Here is a tiny trained network, its code and every weight. The questions are about switching its units off for an input and a class, where a switched-off unit gives its printed mean instead of its output.

import numpy as np


def w(rows, s, z=0):
    codes = np.array(rows[::2]) - 128.0
    scale = np.full(codes.shape[1], s)
    scale[-1] = z or s
    return codes * scale


def f(y):
    return np.maximum(y, 0)


def log_softmax(a):
    a = a - a.max(-1, keepdims=True)
    return a - np.log(np.exp(a).sum(-1, keepdims=True))


def net(x, mask):
    res = np.array(x, float).reshape(1, 5) / 4 @ E
    y = f(res @ A[0][:, :-1].T + A[0][:, -1])
    res = res + np.where(mask, y, B[0][:, -1]) @ B[0][:, :-1]
    return log_softmax(res[-1] @ U[:, :-1].T + U[:, -1])


A, B = {}, {}
E = w([
[168,62,127,147,131,88,87],'x0',
[147,141,122,127,120,135,35],'x1',
[174,120,248,119,157,62,131],'x2',
[183,157,133,113,59,156,127],'x3',
[158,104,112,47,166,152,129],'x4',
],0.014)
A[0] = w([
[85,90,69,57,134,169,116,180],'N0',
[157,75,230,127,162,137,240,239],'N1',
[164,168,96,108,141,254,144,249],'N2',
[78,85,166,137,150,115,55,129],'N3',
[44,166,18,95,154,170,96,226],'N4',
[164,52,138,129,170,5,102,255],'N5',
[194,31,99,138,242,74,104,211],'N6',
[130,182,84,50,101,206,95,249],'N7',
[86,153,158,182,168,65,103,171],'N8',
[228,181,160,99,95,192,76,126],'N9',
[158,141,171,219,50,117,75,106],'N10',
[109,206,130,171,164,74,234,242],'N11',
[88,174,200,186,199,105,64,166],'N12',
[162,144,176,221,24,131,149,154],'N13',
[92,107,176,110,180,79,166,211],'N14',
[211,131,197,152,59,147,135,211],'N15',
[150,153,142,177,194,100,57,176],'N16',
[230,61,115,132,130,130,140,243],'N17',
[151,135,169,211,31,57,118,104],'N18',
],0.0078,0.0024)
B[0] = w([
[182,85,41,141,152,167,88,201],'N0',
[120,51,145,201,102,67,154,232],'N1',
[180,144,71,122,176,131,146,212],'N2',
[130,168,156,104,139,218,100,172],'N3',
[211,208,67,139,178,201,137,249],'N4',
[35,98,212,79,143,178,81,229],'N5',
[61,33,127,55,138,201,83,226],'N6',
[194,178,74,88,193,114,135,227],'N7',
[101,149,203,179,164,164,140,187],'N8',
[179,161,132,51,111,52,125,205],'N9',
[93,208,142,121,41,132,34,201],'N10',
[100,133,157,159,129,114,254,207],'N11',
[158,179,223,183,116,216,111,195],'N12',
[71,165,89,209,45,47,125,206],'N13',
[233,53,190,158,128,173,146,202],'N14',
[84,156,139,72,85,34,116,203],'N15',
[171,156,214,89,146,159,65,181],'N16',
[94,90,64,67,107,81,71,194],'N17',
[123,158,154,210,57,79,91,202],'N18',
],0.0067,0.011)
U = w([
[130,118,203,147,172,188,60,72],'0',
[143,46,155,195,132,63,247,233],'1',
[45,17,93,68,138,104,64,136],'2',
[71,173,134,190,35,44,51,81],'3',
[188,161,114,52,128,18,120,11],'4',
[22,207,81,142,134,128,237,194],'5',
[228,148,2,154,183,191,91,147],'6',
],0.0086,0.0011)

Each question gives the input, the list of numbers given to net, and the class t.
The units are the neurons (one row each of A and B). Each row of codes is followed by its name. A weight is (code - 128) times the scale printed after its matrix; where a second scale follows, it is the last column's (A, B and U).
mask holds one flag per neuron, in row order. A switched-off neuron (its flag False) gives its mean, the last column of its row in B, instead of its output. The means were averaged over made-up inputs and are rounded, as every weight is.
A unit's drop is (log p(t) with every unit on - log p(t) with that unit switched off) / (log p(t) with every unit on - log p(t) with every unit switched off).
The circuit of an input: a set's keep is (log p(t) with only the set's units on - log p(t) with every unit switched off) / (log p(t) with every unit on - log p(t) with every unit switched off). Starting from the 12 units with the biggest drops (on a tie, the unit counted first), units are removed one at a time, each time the one whose removal leaves the highest keep (on an exact tie, the one counted first), for as long as the keep stays at least 0.8.
circuit, biggest first: the units of the circuit, biggest drop first
top k neurons: the k neurons with the biggest drops, biggest first
drop of u: that unit's drop, to one decimal
input [2,4,1,3,7], class 4: top 2 neurons -> N9; N7
input [-2,-5,7,4,-5], class 3: top 2 neurons -> N13; N18
input [3,-3,1,-5,2], class 2: circuit, biggest first -> N6
input [7,5,2,6,5], class 2: circuit, biggest first -> N6; N17
input [7,-8,-3,7,3], class 2: circuit, biggest first -> N4; N17
input [1,5,-5,-5,-7], class 6: top 2 neurons -> N4; N5
input [2,5,7,3,6], class 2: top 3 neurons -> N6; N5; N17
input [5,7,4,3,5], class 2: circuit, biggest first -> N6; N17
input [-4,0,7,-3,-3], class 1: top 3 neurons -> N1; N11; N4
input [8,7,2,-8,3], class 0: top 2 neurons -> N12; N16
input [1,-5,8,4,7], class 1: top 2 neurons -> N1; N14
input [7,8,1,6,1], class 3: top 2 neurons -> N10; N18
input [-5,-1,7,-4,-4], class 1: top 2 neurons -> N11; N1
input [2,-7,4,-8,7], class 2: circuit, biggest first -> N6
input [8,2,5,5,3], class 2: top 2 neurons -> N6; N5
input [2,6,-3,8,-1], class 4: drop of N2 -> 0.1
input [8,-3,2,-7,0], class 0: drop of N12 -> 0.8
input [-4,5,-2,0,-4], class 6: drop of N4 -> 0.2
input [6,-4,-7,6,-4], class 3: drop of N14 -> 0.2
